Below are the code and all the weights of a small trained network. Each question names an input and a class and asks about switching units off, where a switched-off unit gives its printed mean instead of its output.

import numpy as np


def w(rows, s, z=0):
    codes = np.array(rows[::2]) - 128.0
    scale = np.full(codes.shape[1], s)
    scale[-1] = z or s
    return codes * scale


def f(y):
    return y / 2 * (1 + np.tanh(0.7978845608 * (y + 0.044715 * y**3)))


def log_softmax(a):
    a = a - a.max(-1, keepdims=True)
    return a - np.log(np.exp(a).sum(-1, keepdims=True))


def net(x, mask):
    res = np.array(x, float).reshape(1, 3) / 4 @ E
    y = f(res @ A[0][:, :-1].T + A[0][:, -1])
    res = res + np.where(mask, y, B[0][:, -1]) @ B[0][:, :-1]
    return log_softmax(res[-1] @ U[:, :-1].T + U[:, -1])


A, B = {}, {}
E = w([
[174,142,203],'x0',
[41,157,164],'x1',
[138,6,145],'x2',
],0.014)
A[0] = w([
[165,142,246,105],'neuron 0',
[65,96,25,126],'neuron 1',
[89,124,40,119],'neuron 2',
[130,9,127,98],'neuron 3',
[219,185,62,111],'neuron 4',
[173,114,135,116],'neuron 5',
[199,164,218,111],'neuron 6',
[151,58,175,105],'neuron 7',
[171,234,149,91],'neuron 8',
[52,122,182,124],'neuron 9',
[140,135,119,254],'neuron 10',
[152,145,192,94],'neuron 11',
[121,177,80,112],'neuron 12',
[134,184,122,109],'neuron 13',
[213,100,96,110],'neuron 14',
[134,214,86,116],'neuron 15',
[199,110,77,114],'neuron 16',
[104,123,78,90],'neuron 17',
[148,79,118,170],'neuron 18',
[125,65,140,159],'neuron 19',
[17,171,184,104],'neuron 20',
],0.014,0.012)
B[0] = w([
[180,47,104,207],'neuron 0',
[183,84,152,222],'neuron 1',
[182,64,142,193],'neuron 2',
[104,121,154,241],'neuron 3',
[71,143,82,204],'neuron 4',
[114,130,95,157],'neuron 5',
[167,82,111,210],'neuron 6',
[84,117,148,198],'neuron 7',
[74,91,160,215],'neuron 8',
[109,191,7,188],'neuron 9',
[191,205,175,246],'neuron 10',
[143,95,109,159],'neuron 11',
[112,106,150,174],'neuron 12',
[106,115,140,169],'neuron 13',
[91,142,69,203],'neuron 14',
[101,86,177,210],'neuron 15',
[115,144,70,195],'neuron 16',
[155,47,89,146],'neuron 17',
[114,156,141,204],'neuron 18',
[92,160,158,206],'neuron 19',
[135,132,85,225],'neuron 20',
],0.013,0.012)
U = w([
[239,48,97,85],'0',
[97,161,5,126],'1',
[64,107,166,65],'2',
[213,215,159,255],'3',
],0.018,0.0077)

Each question gives the input, the list of numbers given to net, and the class t.
The units are the neurons (one row each of A and B). Each row of codes is followed by its name. A weight is (code - 128) times the scale printed after its matrix; where a second scale follows, it is the last column's (A, B and U).
mask holds one flag per neuron, in row order. A switched-off neuron (its flag False) gives its mean, the last column of its row in B, instead of its output. The means were averaged over made-up inputs and are rounded, as every weight is.
A unit's drop is (log p(t) with every unit on - log p(t) with that unit switched off) / (log p(t) with every unit on - log p(t) with every unit switched off).
The circuit of an input: a set's keep is (log p(t) with only the set's units on - log p(t) with every unit switched off) / (log p(t) with every unit on - log p(t) with every unit switched off). Starting from the 12 units with the biggest drops (on a tie, the unit counted first), units are removed one at a time, each time the one whose removal leaves the highest keep (on an exact tie, the one counted first), for as long as the keep stays at least 0.8.
units of the circuit, in order: the units of the circuit, biggest drop first
top k neurons: the k neurons with the biggest drops, biggest first
drop when u is switched off: that unit's drop, to one decimal
input [-6,-8,7], class 1: units of the circuit, in order : (neuron 14)
input [3,-2,0], class 3: units of the circuit, in order : (neuron 2; neuron 17; neuron 8)
input [-8,5,-8], class 0: units of the circuit, in order : (neuron 2; neuron 1)
input [-6,7,4], class 1: top 2 neurons : (neuron 9; neuron 0)
input [6,-7,-1], class 1: top 3 neurons : (neuron 4; neuron 14; neuron 1)
input [4,-2,5], class 2: units of the circuit, in order : (neuron 7; neuron 19)
input [-2,-4,5], class 2: top 2 neurons : (neuron 9; neuron 3)
input [-3,1,4], class 2: top 3 neurons : (neuron 0; neuron 3; neuron 6)
input [-3,-2,4], class 2: top 2 neurons : (neuron 0; neuron 3)
input [0,-1,-3], class 3: top 2 neurons : (neuron 7; neuron 3)
input [-6,5,5], class 0: top 2 neurons : (neuron 1; neuron 2)
input [4,8,6], class 1: drop when neuron 9 is switched off : 0.8
input [5,2,-7], class 2: drop when neuron 8 is switched off : 0.9
input [5,7,4], class 1: units of the circuit, in order : (neuron 9)
input [3,-1,0], class 3: drop when neuron 19 is switched off : -0.1
